Below is a small trained network, with its code and all its weights. Each question gives an input and a class and asks what happens when units are switched off, that is, made to give their printed mean instead of their output.

import numpy as np


def w(rows, s, z=0):
    codes = np.array(rows[::2]) - 128.0
    scale = np.full(codes.shape[1], s)
    scale[-1] = z or s
    return codes * scale


def f(y):
    return np.maximum(y, 0)


def log_softmax(a):
    a = a - a.max(-1, keepdims=True)
    return a - np.log(np.exp(a).sum(-1, keepdims=True))


def net(x, mask):
    res = np.array(x, float).reshape(1, 6) / 4 @ E
    y = f(res @ A[0][:, :-1].T + A[0][:, -1])
    res = res + np.where(mask, y, B[0][:, -1]) @ B[0][:, :-1]
    return log_softmax(res[-1] @ U[:, :-1].T + U[:, -1])


A, B = {}, {}
E = w([
[128,129,127],'x0',
[2,89,198],'x1',
[115,24,51],'x2',
[61,198,32],'x3',
[129,128,129],'x4',
[129,129,127],'x5',
],0.0092)
A[0] = w([
[118,172,54,90],'N1',
[175,149,91,64],'N2',
[34,129,151,97],'N3',
[34,80,203,103],'N4',
[140,118,134,255],'N5',
[89,135,62,136],'N6',
[71,164,98,95],'N7',
[173,155,96,80],'N8',
[184,102,145,123],'N9',
[175,80,186,86],'N10',
[91,119,150,52],'N11',
[93,120,143,43],'N12',
[179,175,132,130],'N13',
[68,139,60,98],'N14',
[111,136,146,74],'N15',
[164,132,104,69],'N16',
[208,129,107,88],'N17',
[65,36,101,116],'N18',
[201,140,125,66],'N19',
[96,156,62,52],'N20',
[215,122,125,104],'N21',
[165,103,180,86],'N22',
[167,71,81,143],'N23',
[150,163,171,106],'N24',
[148,147,83,128],'N25',
[89,185,56,70],'N26',
[94,99,149,93],'N27',
[129,82,96,90],'N28',
[122,254,198,76],'N29',
[113,73,95,63],'N30',
[14,121,135,105],'N31',
[97,80,65,94],'N32',
[175,36,153,116],'N33',
[154,101,171,30],'N34',
[79,47,103,116],'N35',
[88,105,173,104],'N36',
[130,171,176,90],'N37',
[143,75,108,159],'N38',
[157,96,162,91],'N39',
[65,192,62,94],'N40',
[108,191,172,172],'N41',
[216,141,57,78],'N42',
[146,99,156,99],'N43',
[71,221,71,113],'N44',
[87,59,113,124],'N45',
[141,94,64,147],'N46',
],0.013,0.012)
B[0] = w([
[119,102,150,176],'N1',
[114,98,85,154],'N2',
[120,98,77,194],'N3',
[113,104,81,225],'N4',
[27,195,136,253],'N5',
[86,109,181,190],'N6',
[123,85,163,168],'N7',
[115,105,100,159],'N8',
[95,97,175,166],'N9',
[109,56,154,166],'N10',
[104,110,88,137],'N11',
[76,95,36,132],'N12',
[91,139,109,183],'N13',
[127,98,156,183],'N14',
[146,115,107,130],'N15',
[105,105,98,140],'N16',
[101,91,106,175],'N17',
[167,165,142,207],'N18',
[135,91,117,159],'N19',
[103,83,158,156],'N20',
[100,108,100,181],'N21',
[112,61,139,154],'N22',
[191,190,147,189],'N23',
[179,140,113,157],'N24',
[93,159,110,170],'N25',
[109,58,159,177],'N26',
[105,112,126,154],'N27',
[210,89,135,149],'N28',
[229,101,113,200],'N29',
[174,110,115,146],'N30',
[118,116,74,212],'N31',
[214,151,118,173],'N32',
[91,100,152,186],'N33',
[90,2,181,134],'N34',
[179,160,135,193],'N35',
[112,96,61,169],'N36',
[179,133,123,153],'N37',
[174,182,128,181],'N38',
[125,81,136,148],'N39',
[123,72,164,196],'N40',
[224,209,125,205],'N41',
[104,89,70,198],'N42',
[125,110,133,144],'N43',
[134,93,170,212],'N44',
[162,173,132,186],'N45',
[169,195,149,188],'N46',
],0.0098,0.012)
U = w([
[111,115,9,69],'0',
[130,94,199,47],'1',
[125,177,119,254],'2',
[215,161,106,17],'3',
[109,176,123,237],'4',
],0.012)

Each question gives the input, the list of numbers given to net, and the class t.
The units are the neurons (one row each of A and B). Each row of codes is followed by its name. A weight is (code - 128) times the scale printed after its matrix; where a second scale follows, it is the last column's (A, B and U).
mask holds one flag per neuron, in row order. A switched-off neuron (its flag False) gives its mean, the last column of its row in B, instead of its output. The means were averaged over made-up inputs and are rounded, as every weight is.
A unit's drop is (log p(t) with every unit on - log p(t) with that unit switched off) / (log p(t) with every unit on - log p(t) with every unit switched off).
The circuit of an input: a set's keep is (log p(t) with only the set's units on - log p(t) with every unit switched off) / (log p(t) with every unit on - log p(t) with every unit switched off). Starting from the 12 units with the biggest drops (on a tie, the unit counted first), units are removed one at a time, each time the one whose removal leaves the highest keep (on an exact tie, the one counted first), for as long as the keep stays at least 0.8.
circuit, biggest first: the units of the circuit, biggest drop first
most important unit: the unit with the biggest drop
top k neurons: the k neurons with the biggest drops, biggest first
drop when u is switched off: that unit's drop, to one decimal
input [0,8,6,-4,7,5], class 0: most important unit -> N4
input [4,6,-8,-3,7,0], class 3: circuit, biggest first -> (N29; N41)
input [-3,8,-8,8,6,-4], class 0: circuit, biggest first -> (N31; N3)
input [4,3,-3,4,-3,-7], class 1: circuit, biggest first -> (N44; N40)
input [-4,-1,6,-3,4,5], class 3: circuit, biggest first -> (N23; N38)
input [-1,-2,5,4,-8,-2], class 4: top 2 neurons -> (N29; N41)
input [-1,-2,8,7,8,7], class 3: circuit, biggest first -> (N32; N46)
input [-1,-7,-7,3,6,-6], class 0: top 2 neurons -> (N42; N13)
input [5,7,7,-7,2,0], class 0: top 3 neurons -> (N4; N36; N31)
input [1,-2,-7,-5,-2,2], class 3: top 3 neurons -> (N29; N41; N24)
input [5,4,6,-5,4,6], class 3: top 2 neurons -> (N35; N18)
input [0,-6,5,4,7,3], class 4: top 3 neurons -> (N46; N23; N4)
input [2,2,-7,0,5,1], class 3: drop when N29 is switched off -> 0.4
input [-5,0,8,-3,-8,-4], class 3: drop when N28 is switched off -> 0.0
input [3,-2,-4,-6,2,8], class 1: drop when N34 is switched off -> 0.1
input [3,-2,-7,-1,4,-3], class 3: drop when N29 is switched off -> 0.6
input [0,-6,2,-8,-8,5], class 1: most important unit -> N9
